How the states are linked:
Z978: @>Z918, $>Z855, %>Z471, ~>Z742, !>Z41, +>Z955
Z199: @>Z32, $>Z967, %>Z304, ~>Z352, !>Z524, +>Z227
Z582: @>Z144, $>Z176, %>Z351, ~>Z32, !>Z742, +>Z967
Z184: @>Z842, $>Z352, %>Z852, ~>Z705, !>Z693, +>Z864
Z27: @>Z872, $>Z191, %>Z638, ~>Z919, !>Z775, +>Z245
Z950: @>Z827, $>Z872, %>Z245, ~>Z644, !>Z33, +>Z919
Z132: @>Z428, $>Z157, %>Z216, ~>Z471, !>Z293, +>Z699
Z996: @>Z33, $>Z775, %>Z740, ~>Z241, !>Z517, +>Z186
Z906: @>Z652, $>Z940, %>Z855, ~>Z702, !>Z197, +>Z918
Z215: @>Z383, $>Z106, %>Z950, ~>Z428, !>Z919, +>Z157
Z304: @>Z824, $>Z742, %>Z512, ~>Z225, !>Z652, +>Z524
Z153: @>Z191, $>Z717, %>Z253, ~>Z245, !>Z859, +>Z638
Z157: @>Z215, $>Z827, %>Z919, ~>Z132, !>Z926, +>Z644
Z293: @>Z216, $>Z926, %>Z241, ~>Z636, !>Z300, +>Z22
Z467: @>Z742, $>Z955, %>Z981, ~>Z524, !>Z940, +>Z512
Z317: @>Z147, $>Z794, %>Z199, ~>Z879, !>Z227, +>Z624
Z269: @>Z180, $>Z139, %>Z941, ~>Z240, !>Z498, +>Z320
Z216: @>Z644, $>Z919, %>Z410, ~>Z830, !>Z241, +>Z293
Z863: @>Z477, $>Z426, %>Z159, ~>Z859, !>Z139, +>Z120
Z636: @>Z830, $>Z293, %>Z106, ~>Z739, !>Z827, +>Z383
Z740: @>Z454, $>Z887, %>Z240, ~>Z404, !>Z643, +>Z517
Z627: @>Z955, $>Z471, %>Z904, ~>Z512, !>Z739, +>Z981
Z517: @>Z740, $>Z821, %>Z643, ~>Z191, !>Z477, +>Z717
Z794: @>Z693, $>Z144, %>Z967, ~>Z317, !>Z824, +>Z32
Z670: @>Z426, $>Z203, %>Z673, ~>Z120, !>Z705, +>Z159
Z855: @>Z819, $>Z96, %>Z132, ~>Z978, !>Z699, +>Z197
Z673: @>Z87, $>Z842, %>Z864, ~>Z139, !>Z522, +>Z705
Z827: @>Z106, $>Z300, %>Z27, ~>Z157, !>Z245, +>Z950
Z522: @>Z864, $>Z852, %>Z794, ~>Z980, !>Z32, +>Z147
Z147: @>Z522, $>Z693, %>Z32, ~>Z550, !>Z199, +>Z317
Z463: @>Z717, $>Z643, %>Z863, ~>Z638, !>Z120, +>Z253
Z120: @>Z863, $>Z670, %>Z139, ~>Z887, !>Z18, +>Z180
Z795: @>Z320, $>Z941, %>Z203, ~>Z477, !>Z87, +>Z426
Z624: @>Z317, $>Z32, %>Z227, ~>Z842, !>Z225, +>Z352
Z955: @>Z978, $>Z197, %>Z41, ~>Z467, !>Z904, +>Z627
Z702: @>Z176, $>Z906, %>Z978, ~>Z967, !>Z955, +>Z351
Z498: @>Z941, $>Z980, %>Z879, ~>Z426, !>Z842, +>Z203
Z705: @>Z673, $>Z184, %>Z522, ~>Z18, !>Z147, +>Z620
Z32: @>Z794, $>Z582, %>Z824, ~>Z624, !>Z304, +>Z199
Z717: @>Z517, $>Z240, %>Z477, ~>Z153, !>Z863, +>Z463
Z245: @>Z27, $>Z153, %>Z775, ~>Z926, !>Z454, +>Z33
Z699: @>Z132, $>Z644, %>Z293, ~>Z41, !>Z22, +>Z830
Z693: @>Z852, $>Z86, %>Z582, ~>Z147, !>Z967, +>Z794
Z471: @>Z197, $>Z132, %>Z830, ~>Z627, !>Z636, +>Z41
Z967: @>Z582, $>Z702, %>Z742, ~>Z199, !>Z467, +>Z824
Z426: @>Z795, $>Z498, %>Z87, ~>Z863, !>Z673, +>Z670
Z919: @>Z950, $>Z27, %>Z33, ~>Z216, !>Z996, +>Z926
Z18: @>Z139, $>Z705, %>Z980, ~>Z320, !>Z550, +>Z941
Z643: @>Z240, $>Z320, %>Z426, ~>Z463, !>Z670, +>Z477
Z428: @>Z96, $>Z215, %>Z644, ~>Z197, !>Z216, +>Z132
Z830: @>Z699, $>Z216, %>Z22, ~>Z904, !>Z106, +>Z636
Z872: @>Z300, $>Z404, %>Z153, ~>Z950, !>Z638, +>Z27
Z940: @>Z981, $>Z904, %>Z96, ~>Z906, !>Z428, +>Z819
Z821: @>Z887, $>Z180, %>Z320, ~>Z517, !>Z795, +>Z240
Z824: @>Z967, $>Z351, %>Z467, ~>Z227, !>Z512, +>Z304
Z980: @>Z620, $>Z522, %>Z317, ~>Z498, !>Z624, +>Z550
Z652: @>Z512, $>Z981, %>Z819, ~>Z176, !>Z855, +>Z906
Z620: @>Z705, $>Z864, %>Z147, ~>Z941, !>Z317, +>Z980
Z477: @>Z643, $>Z795, %>Z670, ~>Z253, !>Z159, +>Z863
Z191: @>Z404, $>Z517, %>Z463, ~>Z27, !>Z253, +>Z153
Z229: @>Z524, $>Z512, %>Z906, ~>Z144, !>Z918, +>Z176
Z739: @>Z904, $>Z636, %>Z215, ~>Z819, !>Z157, +>Z96
Z176: @>Z229, $>Z652, %>Z918, ~>Z582, !>Z978, +>Z702
Z180: @>Z120, $>Z159, %>Z18, ~>Z821, !>Z941, +>Z269
Z512: @>Z467, $>Z627, %>Z940, ~>Z229, !>Z819, +>Z652
Z300: @>Z241, $>Z186, %>Z191, ~>Z827, !>Z153, +>Z872
Z926: @>Z919, $>Z245, %>Z996, ~>Z293, !>Z186, +>Z410
Z981: @>Z627, $>Z41, %>Z739, ~>Z652, !>Z96, +>Z940
Z186: @>Z996, $>Z454, %>Z517, ~>Z300, !>Z717, +>Z404
Z550: @>Z980, $>Z147, %>Z624, ~>Z203, !>Z352, +>Z879
Z887: @>Z859, $>Z120, %>Z269, ~>Z740, !>Z320, +>Z821
Z742: @>Z351, $>Z978, %>Z627, ~>Z304, !>Z981, +>Z467
Z775: @>Z638, $>Z253, %>Z887, ~>Z996, !>Z821, +>Z454
Z904: @>Z41, $>Z830, %>Z383, ~>Z940, !>Z215, +>Z739
Z819: @>Z940, $>Z739, %>Z428, ~>Z918, !>Z132, +>Z855
Z22: @>Z293, $>Z410, %>Z300, ~>Z383, !>Z872, +>Z106
Z96: @>Z739, $>Z383, %>Z157, ~>Z855, !>Z644, +>Z428
Z410: @>Z926, $>Z33, %>Z186, ~>Z22, !>Z404, +>Z241
Z320: @>Z269, $>Z18, %>Z498, ~>Z643, !>Z203, +>Z795
Z33: @>Z245, $>Z638, %>Z454, ~>Z410, !>Z740, +>Z996
Z144: @>Z86, $>Z229, %>Z702, ~>Z794, !>Z351, +>Z582
Z225: @>Z227, $>Z304, %>Z229, ~>Z852, !>Z176, +>Z86
Z879: @>Z550, $>Z317, %>Z352, ~>Z87, !>Z718, +>Z842
Z197: @>Z855, $>Z428, %>Z699, ~>Z955, !>Z830, +>Z471
Z86: @>Z225, $>Z524, %>Z176, ~>Z693, !>Z702, +>Z144
Z352: @>Z624, $>Z199, %>Z225, ~>Z184, !>Z86, +>Z718
Z240: @>Z821, $>Z269, %>Z795, ~>Z717, !>Z426, +>Z643
Z864: @>Z184, $>Z718, %>Z693, ~>Z620, !>Z794, +>Z522
Z404: @>Z186, $>Z740, %>Z717, ~>Z872, !>Z463, +>Z191
Z918: @>Z906, $>Z819, %>Z197, ~>Z351, !>Z471, +>Z978
Z253: @>Z463, $>Z477, %>Z120, ~>Z775, !>Z180, +>Z859
Z852: @>Z718, $>Z225, %>Z144, ~>Z522, !>Z582, +>Z693
Z241: @>Z410, $>Z996, %>Z404, ~>Z106, !>Z191, +>Z300
Z139: @>Z159, $>Z673, %>Z620, ~>Z269, !>Z980, +>Z18
Z524: @>Z304, $>Z467, %>Z652, ~>Z86, !>Z906, +>Z229
Z106: @>Z22, $>Z241, %>Z872, ~>Z215, !>Z27, +>Z827
Z718: @>Z352, $>Z227, %>Z86, ~>Z864, !>Z144, +>Z852
Z351: @>Z702, $>Z918, %>Z955, ~>Z824, !>Z627, +>Z742
Z859: @>Z253, $>Z863, %>Z180, ~>Z454, !>Z269, +>Z887
Z41: @>Z471, $>Z699, %>Z636, ~>Z981, !>Z383, +>Z904
Z842: @>Z879, $>Z624, %>Z718, ~>Z673, !>Z852, +>Z184
Z454: @>Z775, $>Z859, %>Z821, ~>Z186, !>Z240, +>Z740
Z159: @>Z670, $>Z87, %>Z705, ~>Z180, !>Z620, +>Z139
Z644: @>Z157, $>Z950, %>Z926, ~>Z699, !>Z410, +>Z216
Z638: @>Z153, $>Z463, %>Z859, ~>Z33, !>Z887, +>Z775
Z941: @>Z18, $>Z620, %>Z550, ~>Z795, !>Z879, +>Z498
Z203: @>Z498, $>Z550, %>Z842, ~>Z670, !>Z184, +>Z87
Z383: @>Z636, $>Z22, %>Z827, ~>Z96, !>Z950, +>Z215
Z87: @>Z203, $>Z879, %>Z184, ~>Z159, !>Z864, +>Z673
Z227: @>Z199, $>Z824, %>Z524, ~>Z718, !>Z229, +>Z225

The rows follow the links: the fewer symbols apart two states are, the more alike their rows tend to be.

Here are some states, each with a row of numbers. One shown again gets a slightly different row.
Z352 -> -5 -19 -20 49 -57 12 -18 2 19 -38 12 -5 72 29 36 2 -79 -24 24 31 74 -15 -83 -19 -2 -6 -75 -17 83 5 -40 52 9 22 -7 -5 -1 56 71 -36 -26 3 22 37 6 -75 24 22 -57 28 77
Z157 -> 29 66 30 -48 35 11 -48 5 -37 -37 -44 -17 -100 22 -22 18 61 51 -57 -30 -18 4 43 -28 1 18 29 -8 -92 -17 19 5 -11 -7 -2 44 -20 -41 -43 -49 52 17 -69 -34 9 95 -31 7 10 -34 -36
Z872 -> 11 1 5 -37 46 -50 31 -20 9 59 1 28 -52 -50 -36 -25 70 20 -12 -20 -76 20 84 38 1 7 63 16 -67 -3 52 -74 -10 -22 9 -11 20 -41 -46 68 7 9 3 -30 7 67 -31 -34 49 -28 -86
Z215 -> 35 67 26 -49 29 8 -60 5 -32 -42 -47 -16 -99 27 -23 21 56 51 -62 -28 -11 5 33 -34 -2 20 25 -11 -91 -18 21 6 -14 -2 -2 45 -26 -39 -36 -54 51 18 -74 -34 8 95 -35 10 2 -34 -32
Z717 -> -12 -19 22 52 35 -112 6 26 14 20 -7 18 -22 -40 12 -54 13 82 5 10 -17 -12 36 32 -18 11 -53 -44 -27 60 26 -50 26 -47 18 -19 71 39 28 33 2 72 59 -20 91 44 -36 2 -25 -49 -3
Z702 -> 10 16 -23 -53 -39 112 -7 -25 -13 -17 3 -18 20 41 -8 51 -16 -82 -5 -8 18 10 -39 -31 20 -11 52 46 28 -61 -27 50 -29 45 -16 18 -74 -38 -25 -30 5 -71 -57 16 -90 -46 37 -3 28 48 -1
Z41 -> 94 62 -35 -48 -50 -15 -83 -70 43 -35 -37 16 -41 24 -8 -1 15 1 -61 -12 25 33 -15 -34 -4 28 -29 7 -32 -65 36 15 -46 41 -3 31 -39 -18 49 -43 25 19 -84 -4 -13 72 -43 -5 -35 -22 -34
Z471 -> 99 60 -38 -49 -57 -15 -78 -74 49 -33 -32 15 -34 22 -9 -2 15 -10 -59 -9 27 39 -19 -28 -5 27 -25 13 -25 -71 34 13 -49 47 0 29 -39 -19 52 -37 18 12 -83 1 -19 64 -44 -9 -33 -20 -37
Z410 -> 9 16 16 -49 56 -21 23 -3 -15 47 -9 11 -66 -36 -38 -6 76 24 -19 -27 -71 18 86 26 3 6 74 18 -80 -7 44 -60 -9 -21 7 -2 7 -56 -65 45 19 -1 -15 -36 -4 70 -22 -27 58 -25 -79
Z795 -> -99 -50 50 52 66 4 70 88 -57 18 22 -23 19 -17 14 1 -9 30 48 9 -23 -40 22 27 1 -24 16 -19 15 79 -37 -12 53 -57 5 -21 41 21 -55 24 -9 -1 80 -7 33 -51 34 13 24 12 41
Z27 -> 13 -4 0 -31 42 -59 36 -21 15 65 4 32 -46 -53 -31 -32 66 20 -7 -16 -75 23 84 42 -4 8 54 12 -60 -1 56 -75 -12 -21 11 -17 26 -35 -37 71 1 15 7 -30 9 66 -30 -36 45 -33 -83
Z879 -> -24 -61 -33 50 -42 -14 41 -10 38 32 39 16 99 -17 25 -18 -63 -52 56 31 26 -1 -48 27 0 -17 -40 7 97 14 -22 2 9 10 0 -42 22 47 55 40 -51 -10 67 34 -6 -91 26 -7 -18 32 38
Z159 -> -98 -61 34 50 53 16 84 72 -47 34 35 -13 40 -23 12 3 -19 -3 61 11 -25 -34 16 35 7 -28 27 -4 31 67 -33 -16 47 -46 2 -30 37 17 -49 42 -24 -20 82 2 14 -69 46 4 34 23 36
Z919 -> 4 24 25 -53 57 -4 14 3 -28 29 -15 2 -76 -23 -39 5 79 29 -30 -33 -67 12 79 13 3 5 77 13 -90 -8 35 -48 -7 -21 4 14 -1 -55 -73 25 27 -3 -27 -38 -6 74 -20 -18 53 -28 -72
Z950 -> 4 34 27 -51 60 2 7 3 -35 19 -16 -4 -82 -17 -37 8 79 32 -31 -31 -64 9 81 8 4 9 77 8 -91 -7 33 -39 -6 -19 5 18 -7 -54 -75 14 31 0 -36 -39 -7 75 -17 -16 52 -27 -69
Z197 -> 100 56 -45 -50 -63 -11 -76 -83 56 -24 -26 19 -23 19 -12 -5 12 -18 -53 -11 25 38 -20 -30 -3 25 -21 17 -15 -73 37 13 -52 52 -4 27 -42 -19 53 -28 14 8 -82 3 -27 57 -41 -7 -30 -10 -39
Z240 -> -59 -23 49 65 62 -63 23 75 -36 -5 -4 -12 -17 -19 18 -26 0 85 20 9 -6 -37 28 21 -14 -5 -38 -54 -21 87 -9 -22 51 -59 11 -11 69 38 -9 4 6 53 69 -18 86 15 -6 21 -15 -35 41
Z191 -> 21 -15 -3 7 29 -111 20 -21 41 57 5 44 -26 -63 -14 -53 42 40 -1 -2 -50 15 63 47 -12 8 -6 -9 -40 22 55 -80 -1 -28 18 -25 57 1 13 74 -10 47 38 -21 51 63 -44 -25 9 -44 -58
Z620 -> -42 -72 -22 45 -21 -5 64 4 27 48 47 18 94 -27 17 -17 -51 -52 65 29 4 -7 -31 36 2 -20 -13 13 87 25 -23 -10 19 0 0 -45 27 35 25 59 -52 -24 75 30 -9 -95 35 -9 3 36 31
Z18 -> -91 -71 20 42 39 17 89 55 -30 44 40 -7 58 -26 11 0 -23 -17 69 14 -24 -27 10 38 6 -28 28 5 46 56 -36 -14 42 -34 2 -37 35 16 -39 50 -30 -24 84 6 4 -81 45 -2 33 27 33
Z317 -> -4 -30 -27 54 -58 0 -5 -5 32 -21 15 2 83 15 38 -6 -77 -32 32 30 61 -13 -79 -9 -3 -8 -74 -12 90 10 -31 42 7 22 -5 -18 5 58 77 -12 -33 2 35 38 6 -76 20 17 -50 26 69
Z245 -> 17 -7 -2 -24 39 -71 33 -21 24 66 1 36 -40 -57 -32 -35 65 22 -4 -14 -71 23 78 46 -6 8 48 12 -58 5 59 -80 -10 -22 9 -19 33 -30 -27 74 -2 18 12 -29 16 64 -35 -37 42 -32 -78
Z404 -> 21 -19 -6 3 30 -105 24 -22 37 64 6 42 -27 -62 -17 -54 48 37 1 -2 -54 19 68 49 -13 12 3 -6 -40 16 58 -84 -4 -26 15 -27 53 -6 7 76 -7 42 34 -23 47 62 -44 -30 17 -43 -66
Z253 -> -27 -17 31 60 46 -99 9 42 -3 7 -7 9 -23 -32 13 -43 8 87 9 9 -10 -21 34 26 -17 6 -55 -49 -26 70 12 -39 38 -52 15 -15 72 41 19 20 1 71 60 -19 92 41 -27 10 -27 -45 17

Each walk starts at a row. The symbols on each line, taken left to right, move it on to the next state.
Each answer is a row, close to the row of the state it stands for.
---
18 -10 -3 -21 37 -79 32 -24 27 68 3 39 -33 -60 -29 -41 58 24 -6 -12 -67 23 78 48 -8 10 36 8 -53 7 58 -85 -10 -23 14 -21 39 -28 -18 79 -3 27 18 -25 22 62 -39 -34 37 -36 -76
$ + @ @ -> 18 -17 -3 16 26 -116 21 -18 42 55 2 43 -24 -58 -10 -58 36 53 -1 0 -44 12 60 47 -16 13 -15 -16 -38 28 54 -77 0 -27 17 -28 60 9 20 71 -6 52 43 -23 62 60 -48 -24 3 -46 -49
~ ! ! % @ -> -97 -46 53 57 69 1 63 91 -59 13 20 -26 14 -18 15 1 -8 36 47 8 -19 -42 25 22 -1 -20 10 -28 5 81 -34 -12 54 -58 7 -20 48 28 -51 18 -6 3 77 -9 42 -43 33 15 21 4 45
---
97 49 -55 -53 -73 1 -65 -90 60 -13 -18 24 -9 18 -14 0 9 -39 -45 -6 19 43 -27 -27 0 22 -10 26 -5 -83 34 15 -59 57 -5 21 -47 -23 52 -17 7 -6 -78 9 -43 42 -33 -12 -19 -2 -45
~ $ + $ -> 85 70 -12 -42 -32 -18 -87 -48 21 -48 -44 4 -65 30 -13 4 26 26 -66 -14 23 23 -6 -39 -8 28 -24 -8 -54 -49 30 19 -36 30 0 39 -31 -21 32 -55 34 30 -84 -12 2 87 -48 8 -30 -31 -26
$ + @ @ ! @ -> 5 40 31 -53 57 9 -8 11 -42 2 -24 -10 -91 -2 -31 16 76 39 -42 -32 -53 8 70 -7 2 9 69 6 -95 -9 30 -25 -7 -18 1 27 -13 -57 -76 -6 40 3 -46 -40 -4 82 -20 -9 44 -28 -58
---
76 74 -10 -44 -25 -13 -87 -40 12 -50 -48 0 -69 29 -13 5 29 33 -68 -18 18 22 -1 -41 -6 28 -23 -11 -59 -46 30 18 -33 23 -3 44 -32 -23 26 -58 38 28 -84 -14 7 88 -45 7 -30 -33 -26
+ ~ ! + -> 43 71 22 -48 21 3 -65 -4 -29 -50 -45 -18 -96 25 -18 15 52 54 -65 -23 -3 6 28 -35 -4 22 11 -15 -90 -24 22 9 -15 -1 -3 48 -24 -32 -25 -57 51 20 -78 -29 9 95 -36 13 -3 -35 -27
% ! ! + ! -> -67 -25 55 64 66 -53 26 80 -44 -7 -3 -12 -14 -17 20 -23 0 81 23 11 -9 -38 29 17 -13 -5 -35 -55 -18 88 -15 -21 54 -61 11 -8 64 39 -17 4 6 49 70 -16 83 8 0 22 -11 -29 41
---
-83 -71 17 42 27 16 87 48 -23 50 44 0 62 -28 9 -5 -28 -25 66 15 -22 -24 5 40 8 -28 27 9 53 49 -31 -19 37 -27 -1 -39 34 19 -33 54 -32 -27 85 13 -2 -87 47 -8 34 29 29
+ + + @ @ -> -81 -74 9 43 21 14 87 38 -14 51 47 1 73 -30 13 -5 -31 -34 71 17 -22 -19 1 39 6 -30 21 9 62 45 -30 -18 32 -26 3 -42 31 22 -24 60 -40 -30 85 19 -5 -90 47 -7 31 34 29
~ + + ! + -> -35 -68 -29 46 -28 -8 59 -1 33 42 47 17 96 -24 22 -21 -57 -54 62 27 10 -6 -34 36 3 -20 -22 9 92 21 -18 -9 14 6 -1 -45 24 38 33 54 -51 -18 73 31 -10 -94 34 -12 -3 33 33
---
60 73 12 -46 5 -3 -77 -18 -15 -52 -49 -11 -86 27 -14 15 42 43 -68 -22 9 10 19 -39 -5 25 -5 -14 -80 -33 22 16 -22 7 -2 48 -31 -27 -4 -62 48 28 -81 -25 8 95 -41 10 -17 -37 -28
% ! ! ~ ! + -> 0 -18 17 46 31 -115 5 14 21 24 -7 24 -18 -45 7 -55 17 79 2 8 -20 -7 42 34 -18 10 -54 -43 -28 54 34 -56 22 -44 15 -22 69 34 32 39 -2 73 56 -18 87 51 -44 0 -24 -50 -8
! + $ -> -99 -55 47 48 62 10 76 82 -55 23 26 -18 24 -19 12 3 -11 18 55 8 -22 -40 21 27 5 -27 19 -15 16 76 -34 -12 51 -50 2 -27 44 24 -54 29 -14 -10 84 -3 26 -59 42 10 28 12 40
---
-71 -73 -3 41 14 12 85 30 -2 50 47 5 78 -27 12 -10 -34 -41 69 19 -17 -20 -5 42 5 -30 17 12 66 40 -26 -18 28 -19 1 -45 28 22 -14 62 -43 -32 83 19 -11 -92 46 -11 27 33 25
! ~ @ ! + -> -5 -37 -30 55 -58 -8 2 -6 40 -11 22 7 85 10 36 -12 -75 -34 36 35 56 -7 -74 1 -1 -8 -74 -7 92 8 -31 34 9 20 -4 -23 10 53 76 -1 -35 2 42 42 4 -79 24 12 -48 26 62
@ @ ~ $ -> -15 -46 -32 54 -54 -13 14 -12 46 6 32 13 91 -1 31 -19 -72 -45 44 35 46 -5 -67 12 -1 -11 -61 -1 97 13 -24 21 8 16 -2 -30 14 54 72 16 -43 -3 53 38 -1 -82 23 4 -40 28 55
---
50 73 17 -46 13 -1 -71 -10 -19 -51 -48 -15 -92 30 -18 17 45 50 -67 -25 2 10 23 -39 -3 24 4 -13 -84 -26 22 13 -19 5 -1 46 -27 -33 -14 -61 50 24 -80 -26 12 96 -38 11 -10 -34 -26
+ ~ % + + -> 18 57 32 -51 48 13 -37 12 -43 -24 -39 -16 -99 12 -28 20 67 47 -52 -33 -31 3 55 -22 0 15 47 -7 -98 -14 23 -6 -9 -11 1 41 -20 -49 -60 -35 52 9 -61 -41 2 90 -24 4 23 -31 -44
! % + + ! $ -> -80 -31 59 61 72 -34 38 87 -57 0 3 -22 -10 -17 19 -11 -4 73 31 9 -12 -41 28 19 -7 -11 -20 -49 -11 87 -25 -14 56 -66 10 -14 60 35 -31 6 4 35 75 -14 73 -10 10 21 0 -15 45
